Each row is shifted at random along 4 fixed directions that mean nothing.
Known rows, with every way that one mark hangs from another
k_38(k_876(k_304) k_919(k_263 k_301)): [ 179  523   77  279 -147 -332 -113 -329 -350 -455 -107  120 -170  223
 -180  281  209 -323 -297 -269  -35  363  362  -21  -17 -252 -515 -400
  253  275 -457  464  -17 -279  234  274 -371  291 -689  283  -43 -414
 -290 -403  -92  281  379   17  189 -150  294]
k_919(k_263(k_23(k_868) k_304) k_301): [  37   69  179 -109   87   -9  151  -81  244 -233 -367   -5   74  204
  -87  180  301  122   75   44  -86   -9   37 -180   49   30   13 -245
  -14   52   69   97  252  115  108  226  157  -45 -334  388 -284  183
 -184  308 -143  -55  118 -121  -63   46 -100]
k_876(k_38(k_263 k_919) k_304): [  90 -272 -205 -375  265  534 -252  513   82   20   64   33  179  156
 -495 -263  503 -180  -43   52  202  447 -312   -9  256  230  358  272
 -187  -42 -380  -24  -19   95 -513 -361  242 -231  205  661  -17   94
 -183 -158  -24  213  150  168  350  197  252]
k_263(k_23(k_537) k_304): [  -6  -13  122  -88  147  194   88   88  147  113 -246  100  214  437
 -143   25   92  101   63  131   35 -168   92   85  191  247  433  106
 -174 -186  -85  182   42  209  -58    8  183  -80  152  174 -113  395
 -102   62  -75   -2    5  -13  -99  -34  132]
k_537(k_521(k_773(k_23(k_608 k_868) k_919(k_301(k_38))))): [-104  335  330   59 -244  160  115   59 -213  -27  -41 -149  -99  118
  -35  105  -99    2 -124  -64   -7  289  104  -64 -100  -39 -114   18
 -142 -124 -208  119 -158  138   -7   83  -54   85 -374  -60  197 -262
  -81 -157   14  244  167  -35  189 -221   17]
k_421(k_521(k_608 k_773)): [ -13  315  129   63   26 -206   66 -294 -196   81  222  -30 -234    2
  452   85   68  -54 -207 -130   10  196  181  195 -104   32   -1  -68
 -106  113  -72  268 -165    3  110  133  -75  164 -425 -208  200 -359
  -43  -86   70    6   96  165 -109 -146   99]
k_868(k_876(k_38(k_263(k_722(k_537)) k_919) k_304)): [  19   19   98 -103  276   14   56   66   -5  147   50  203   60   57
 -432 -362  232   55   49 -106  -10  565  -20   70  -64   46  361   36
  -61  -17  -35  -28  149   84  -72  -10  290   27  460  158   -6  100
 -224   67   47   69  -61  110  155  238  111]
k_521(k_608(k_301(k_38)) k_773): [ -82 -114   75 -229   66  207 -153  143  129  105  428 -116 -112  -49
    1 -138  144  162  -66   99  -78   29   50   18  110  105  243  193
 -274   -2   87  258  -60  132 -145  -59  315 -223  -92  -98  233 -223
  126  168   97 -254   81   80  137   26 -233]
k_919(k_263 k_301 k_304): [  18  119   18  -98  124   10   60 -121   96 -473 -310 -134 -110  -58
   61  266  217   35  -83  -62   -7  180 -185 -228   80   49 -425 -289
   16  221 -175  112   90  -63   11  122  -70   48 -734  524 -344 -191
   29  136 -154  -41  325    0   -5   50 -155]
k_421(k_919(k_301(k_38(k_263)) k_304)): [-138  111   91  -25 -158  -55 -126 -121 -142   25  -89  -46 -148   69
  345  117  123   34   74  -17 -138  -51  252   -4 -175  -46 -117 -279
  -85  -99 -176   64 -169 -106  165  210  -15   33 -167  -10  -54   25
 -125   47  -17  120  124   -7  126  -20  -67]
k_608(k_301(k_304 k_421(k_521) k_919) k_868(k_876)): [ 293 -111   88  309  405 -349  112  126  165  -50  -44   56  -57   -8
 -322 -216 -235   72 -465 -274 -199  593  -66 -130 -221 -139   -6  127
 -299  309  231  -35  451   34 -183  -79  243  156  361  103 -170 -542
  298  281  -54 -361 -295   80  402   92  234]
k_919(k_263(k_23(k_537))): [   2 -241 -178 -140  202 -274   67 -192  665 -437 -336  173   66   82
 -161   -7  308  -81   39  -22 -367 -328 -117 -485   -9 -101 -109 -292
   86  312  390  174  434  201  210  348  292 -199 -145  283 -427 -103
  -96  572 -254 -302  -72 -172 -405  157   82]
k_38(k_263(k_23(k_608 k_868(k_876)) k_304 k_722) k_919): [ 163  377  136  349  217 -217   55 -115  -68 -106 -277  264  122  356
 -516  159  223 -131 -199  -82   -6  238  285   30  -69   52  237  -96
  114  -93 -231  212   -1 -129  140  226  -60  181  265  145 -192   93
 -436  -54 -254  263   64  -19  163   -5  309]
k_38(k_876 k_919(k_263(k_722))): [-186  268 -117   32 -200  156 -212  107 -306  399  114  205  -21  284
 -627 -185  551  163  347   64 -113  153  385  108  -79 -128  123 -157
  179 -307 -235   48 -295  -46  111  190  110  -71  146  -12  283  427
 -370 -170  107   74   34 -162  260    0   -4]
k_421(k_521(k_608 k_773) k_919(k_301 k_304)): [ -60  -72 -259 -163  681   26   56  -22  297  -90   60   57 -105  -12
  445   24  364  -24 -321 -115   55  138 -389 -156   15  266  149    6
 -291  340   54  249  -21  173 -257    2  237  -46 -491  237 -256 -478
   40  285 -106 -211   67  253    5  218 -160]
k_301(k_38(k_263(k_23) k_876) k_304 k_421(k_521) k_919): [ 111 -125   11  497  163  -45 -188  523  114  168 -290  -14   99  156
 -348 -263  347  -35 -360  -82 -260  359   53 -268 -292 -102  461 -111
 -471  190 -215  131  388  -22 -237  -27  294  117  472   65  107   34
 -366   96  -33  -28   -6  145  602  -21  794]
k_537(k_521 k_608(k_301)): [-119  230  221  548 -467 -305  164  -98 -306  -11 -123  273 -134  209
  -59  -98    6 -228  113  -25 -202   51  310  -77    5 -284 -420 -244
  102 -315  -37  132  -77   32  275  188 -151  118 -194 -209  179 -241
   65  -71   51  -28   39 -254 -175 -286  178]
k_722(k_537(k_521(k_773))): [ -15  207   88  152  -18   33  108  113 -110   55   29  117    7  -44
 -177 -146   29  121   59   -6  134   98   -8  -60   -3  101   44   57
  -24  -72  -40  181  -55  101  -81  -88   62   44  -99 -107  223  -47
   19  -72  163  -43   62   61  -37  -57 -102]
k_722(k_537(k_521(k_773) k_608(k_868))): [ 135   97   90  408   43 -486  191 -143  179 -324 -179  386  -85  -75
 -175 -147   21  -98  -43 -138 -130   44  -23 -390  -53 -131 -179 -193
  138  100  316  382  313  121  172  159   99   21 -196  -54    4 -422
  -22  254   13 -293  -69 -143 -366  -82   15]
k_421(k_521 k_919(k_263(k_23(k_608(k_301) k_868(k_876))))): [ -86  221   16  130  121 -227   20 -239   16   93 -120   66 -103  232
  274   86  218  -30  -72 -103 -129   60  143    9 -362   26  -82 -171
  -82   84   -1   -6  -94  105  146  259   52  120  -91   17 -194 -193
  -11  180 -104   24 -122   77  -72   24  116]
k_421(k_521(k_773) k_919(k_263 k_301)): [-151  191 -127 -157  402   55  133   -4  -17  284   52  -32  -90   58
  256 -103  354  212   24  -89   60  213  -69   41 -181  153  131  -19
 -183   82    1  -28 -109  238 -132   41  218   36 -269  127   -6  -84
    0  196   72  -75  -63  139   99  129 -129]
k_421(k_521(k_608) k_919(k_263)): [  16   -8 -250 -121  717 -176  198  -68  283  -67  -88  115  -67  -41
  197  -53  400 -132 -348 -180   40  170 -435 -169 -161  215   16   20
 -163  414  168  137  142  172 -236  -15  195   73 -202  263 -321 -501
  106  305 -128 -227 -113  217  -85  212  123]
k_876(k_38(k_263(k_722(k_537(k_608))) k_919(k_301)) k_304): [  68  127  146    1 -288  103 -275   32 -169 -113 -115  202  -18  205
 -268  -83  391 -238   56  -15  -63  365  272   20   36  -62   -8 -209
   52 -137 -392  194  -96 -123   62   93   -9  -64 -156  315   80   -2
 -388 -172   13  327  312   20  135  -63  227]
k_301(k_38(k_876) k_304 k_421(k_919(k_263))): [  -3 -156  -68  174   76   10 -265  402  188   15 -191  -49   29   59
 -255 -156  402  -38 -208  -42 -295  215  -24 -312 -229 -164   97 -119
 -350  217 -109  126  334  -22 -150   64  297  -34  237   49  -67  -55
 -166  199  -42  -56  -20   35  421   21  366]
k_23(k_537(k_521) k_608(k_868(k_876(k_38(k_263))))): [-125  128  169  -89 -747   91  -80 -122 -249  -29  -20 -159  -81  209
  218  197 -205 -166  191  107 -360   42  804   12 -243 -288 -215  -52
  -38 -275 -240  -27 -267   15  429  400  -68 -106   57  -65   47   11
 -208  -88   -2  374   86 -285 -215 -238  163]
k_38(k_919(k_263(k_23(k_537(k_608(k_868)))) k_304)): [ 247  357    4  123  392   61   86   46 -110 -334 -272  -51  -27  144
 -514  174  204  -63 -396 -128  283  401 -249 -124  104  264 -233   89
   39  123 -451  298    8    0 -289 -181 -186  172 -321  673 -182 -302
  114 -217 -205   75  183   55  138  -28  228]
k_537(k_521(k_773(k_23 k_919)) k_608): [ -78  173   92  424  -65   26   93  134   89 -256 -219   99  -49  233
 -208  -26   74 -187 -170  -68 -111  199 -220 -360   84  -55 -262  -82
  -24  -47   -6  265  -45  249  -33   43   -2  -51 -407   65   51 -491
  -45   16  -89  -25  143 -153  -83 -180  164]
k_521(k_608(k_868) k_773(k_919)): [ -50   27  121 -261  -55  147 -148  -74  118   79  395 -160 -234  -31
  158  -21   59  193  -57   -4 -159  160  119   29   14   24   84  104
 -116   36  197  298 -146  174   37   99  202 -273 -249 -141  245 -326
  -55  183   68 -216   58  -51   59  -36 -286]
k_521(k_773(k_608(k_868) k_919)): [ -27  341  389   19 -201 -262  -59 -450 -146  137  112   50 -327   -6
  194  -82  -83  182   24 -189 -225  304  397  196 -229 -151 -174 -138
  129  -39  217  297   12  128  332  294  -27    3 -285 -340  336 -327
 -128  135   60  -89  -25 -129   36 -195 -136]
k_773(k_608 k_919(k_263(k_23(k_537)))): [  42  178  209  -61  436  115   79 -103  244 -139 -410   92  -55   49
 -334  -97  221   77 -260 -150   27  432 -337 -119 -124  211 -198   78
   55  306  104  224  280  293 -210  -67    1    5 -201  346 -146 -402
   55  241 -192  -74   59   50  169   46   12]
k_301(k_38 k_304 k_421): [  83 -296  -53  240 -154  171 -400  464  396 -312 -250 -212   64  -12
 -142   61  106 -192 -339   46 -283   57 -110 -449 -151 -159  -65  -83
 -397  306 -153   68  285 -172 -173   -6  158 -142   46   94 -184 -192
  -44  139 -132   43  167   58  342  -72  364]
k_722(k_537(k_521 k_608)): [-143  139  123  146   55   52  327  263 -225  492  -88  351   80  -88
 -408 -535  278  294  366   84  185  224  -81   26    8  137  331  125
  -12 -378   81   28  116  322 -148 -170  220   34  350 -103  400  362
  -16   55  277 -232 -165  -95  -50   36 -131]
k_301(k_38 k_421 k_919(k_304)): [ 305 -158   72  402  118 -174  -99  230  285 -380 -504 -210  -85 -171
   17   39  -72 -141 -594 -162 -196  111 -154 -467 -324    5  -87 -173
 -235  383 -140  166  479 -176 -132   38   43  140 -170  201 -185 -491
   10  196 -184 -111  108  132  227  -44  596]
k_521(k_773(k_23 k_608(k_868(k_876)))): [  74  103  238   -9  133  -73 -126 -129  228 -287  -50  -15 -128  109
  -55   60  -57   64 -261 -151 -148  325  -93 -132  -42   -1  -93  -13
  -39  160  219  278   57  168    0   76  113 -101 -199   79   -7 -528
    0  151 -112 -137   51  -21   62  -60 -107]
k_876(k_38(k_263(k_722(k_537(k_608(k_301)))) k_919) k_304): [-137 -163  -53  -63 -639  275 -631  169   56   48   19  257    8  347
 -311 -209  519 -208  397  176 -344   22  419  -44    7 -172   48 -267
   35 -339 -243   72 -271  -97  189  224  208 -411   53  149  140  236
 -433  -12   32  201  248 -130   61  -37  144]
k_521(k_773(k_23(k_537) k_608(k_301) k_919)): [ -71  401  381  -64 -155   55 -191 -257  -89  -14  -18  -48 -206  185
  -52    4 -120  179 -170 -130 -159  305  216  159 -133   16 -235   23
  -25    8  -14  344 -120  224  105  138  -40  -15 -368 -141  279 -463
   17    1  -30   43  137  -18  196 -196 -103]
k_868(k_876(k_38(k_263 k_919))): [  75  103   80  -12  154  232  -25  198 -173   64  118 -153   44  124
 -346  -87  127   25 -112  -34   85  517   -8   87  -38   89  125  124
 -110  -23 -270 -139 -163  -22 -172 -161  101   59  376  203    9   25
 -103 -182    9  303   44  126  280  115  190]
k_773(k_23 k_521 k_608 k_919(k_304)): [-128  471  507  102  -73  277 -475 -191    8 -350 -511  -64 -285  170
 -113  234  -61  -22 -436 -257  -62  649 -322   27 -195  140 -642 -150
  -43  246 -181  248 -243   61 -119   26 -334   68 -697  151  -55 -835
  -43 -204 -230  247  467   80  402 -234  -20]
k_301(k_38(k_876(k_304))): [-119 -442 -122 -248  278  226 -121  411  305  206   67  192  109   20
 -413 -379  333   68  199   84  -58   48 -203 -220   12    5  598  111
 -228   -6   95  -20  306  139 -284  -99  473 -224  436  212   -8  291
 -140  221   63 -182 -131   49  203  203   12]
k_722(k_537(k_521(k_773(k_23 k_919(k_301))) k_608(k_868))): [ -30  279  297  155   58 -127  319   60 -149  206 -117  307  -61  -62
 -361 -366  120  302  157  -76   84  363  -46  -78  -34   44  118   23
    4 -200  179  219  155  334  -44  -39  180   54   16  -69  342  -42
  -11  118  206 -254 -115 -114   -8  -56 -206]
k_868(k_876(k_38(k_263(k_23(k_537))) k_304)): [-235 -138  197 -285 -298 -227    7 -267   43  332  105  224  -36  159
   81 -415  239  101  494   -8 -467  141  507  153 -140 -276  360 -295
  -27 -244  245  -67  183  203  480  456  411 -137  525 -228  138  434
 -432  321   94  -27 -183 -185 -195  152   98]

Rows
[ -53  -18  132 -181 -144  426 -243  197  -41  168  148 -173   67  205
 -227  -13   88   74  174  145  -31  337  150   48 -119   25  366  148
  -88 -261 -213 -219  -99   45  -57    6  180 -158  374  229   34  267
 -309   17  -15  335   26  -31   96  122  -49] => k_23(k_868(k_876(k_38(k_263(k_722)) k_304)))
[ 110  250  403  263 -150  168    1  250 -273   83 -218 -282    5  233
 -134   86 -149  -28 -279   17   10  175  323    8 -220  146  252   47
 -303 -161 -458  207  -52  -94 -122  -99  -31  194  158  140  188   20
 -180 -241   13  266  234   94  324 -231  625] => k_301(k_38(k_263(k_23(k_537(k_521(k_608))) k_304)) k_919)
[  -2   74  154 -367   34   96   98   37 -296  320   -9  122   23  107
 -312 -287  533  149  211   23   40  308  225  221  102   81  323  -40
  -60 -308 -258   28  -21  130  -34   11  209   16  245  225  238  439
 -295  -50   65  186  -13  -41  195   58  129] => k_876(k_38(k_263(k_23(k_537)) k_919(k_301 k_304)))
[ -23   95  219 -209  166   37  129  102 -252  359  229   74  -66  -44
 -224 -250  229  157  -45   19  112  286  109  290   61  151  301  216
 -213 -159  -67  151   15   46 -187 -151  171   75  267  -45  274   49
   93  -34  132 -146  -26   91  316   25  -20] => k_521(k_608(k_301(k_38(k_263(k_304) k_919))))
[-207  421  478  -80 -529  415 -322 -121  -63  -60 -323 -163 -141  391
 -158  166 -111   48  -89  -10 -267  411  228  -31 -390  -61 -356  -27
  -11 -120 -159  108 -246  219  133  223 -121 -112 -166   29  153 -321
 -224  -74 -163  412  226 -182  205 -206   -9] => k_773(k_23(k_537(k_521) k_868(k_876)) k_608 k_919)
[  28 -110 -103 -307  281  113  229   89  191  -56   10   42  151  -37
 -264  -98  -92  -40  -87   65  -38   80   88 -175  -61   36  278  449
 -132  -15   48   47  424  393 -114   85  256  -76  136  261 -113 -171
   12  331 -162   17 -223 -161 -164  148  -57] => k_23(k_537(k_521(k_773)) k_608(k_301) k_868)
[ -29 -116  148 -129 -270  116 -264   69   64  -16  308  -93 -177   67
  -79   23   23   27  -36   82 -228   86  266  -53  -87 -109  -56   28
 -182  -27   55   88 -185 -106   27   59  177 -220  132  -29   52 -234
  135   66   38 -133   59  -42  180  -29 -158] => k_521(k_608(k_301(k_38(k_919)) k_868(k_876)))
[  68   71    5  221   70 -139  -36  -60  258 -448  -46  185  -90  -55
  -86   31   26 -120 -243  -94  -68   -6 -168 -336   29   49 -293 -100
  -13  285   97  437   54   13   -5   60   48  -39 -501  -24  -84 -596
   85  124  -51 -174  203   95 -136  -33  -92] => k_722(k_537(k_521(k_608(k_301) k_773(k_919(k_304)))))
[-208  473  455  -37  123  624 -410  154  100  -49 -524  -38 -124  162
 -640  -13  178  259 -220 -126   45  759 -464  -23 -247  293 -343   66
  -70  153  -92   55 -242  239 -375 -158  -74  -66 -359  282   10 -538
  -22  -58 -104  158  372  100  528  -94 -211] => k_773(k_23 k_521 k_608 k_919(k_263(k_722(k_537))))
[ 145  275  312    0   37  -93   84  -63 -349  197 -106  205   22  265
 -404 -110  366  -39  -17  -72   49  348  282  272   31   85  243  -82
   24 -275 -285  134 -100  -66   41   42   51  168  204   84  141  223
 -312 -176    5  290   24   43  175 -117  355] => k_876(k_38(k_263(k_23 k_304 k_722) k_919))
[   2 -107  111 -425    5  323  -10  277 -121  453   36   80   77  140
 -496 -360  520  226  269  120   40  297   98  213   45  158  362  172
 -144 -370  -94 -109  -28  217 -187 -100  393 -181  322  263  203  449
  -66   48  107  -18 -156  -84  255   49   35] => k_876(k_38(k_919(k_263(k_23(k_608(k_301 k_868)) k_304))))
[ 117 -282    9 -379  612   -2  179  155  170   55  -61  340  136  -29
 -419 -434  397 -114  -27 -123   98  511 -364    6  202  154  531  168
 -106   42   43   26  429  199 -324 -176  364  -24  317  457 -133   15
 -178  220  -21  -54 -113  171   77  256  179] => k_876(k_38(k_263(k_722)) k_304)
[  77  539  553 -167 -383 -365   35 -568 -360 -128  237 -194 -374   49
  406  261 -240   68 -266 -180 -196  239  573  255  -78 -122 -212 -110
  -24  -32  -17  569 -161   49  404  334 -142  135 -480 -284  381 -543
  -74 -125   62   -4  144  -89 -151 -343  -16] => k_521(k_608(k_868) k_773(k_23(k_537)))
[-205    1   63 -262 -181  227  100  151 -184  341  111   39    6  138
 -148 -282   43   35  171   89 -131   72  346   53  -38  -44  271  167
 -196 -252 -148  114   26  219  -35   47  209  -61  185   -3  280  137
  -75  -18  142   11   -2 -105    7  -24  133] => k_23(k_537(k_521(k_608(k_301(k_38(k_876(k_304)) k_919)))))
[  -9  397   89  191  162   52  -29 -114  -83  -52   10  -93 -143  123
   78  171    0    4 -268 -157   49  380  -15   38 -160   64 -131  -43
 -132  219 -222  143 -185  -16  -58   46 -100  155 -550   59  -22 -381
  -25  -79  -23  166  195  213  153 -129   63] => k_421(k_521(k_773(k_919(k_263(k_722) k_301(k_304)))))
[ -43 -150    5 -233   96   60  -19  115  310 -120 -233  147   83  177
 -391 -135   59   85    0   29 -177   11 -174 -235   46    0   83   87
 -105  -39  205   71  178  319  -86   23  275 -198  183  262  -85 -100
   62  255 -111 -212 -136 -171  -51   62  -44] => k_773(k_23(k_537(k_608(k_301 k_868))))
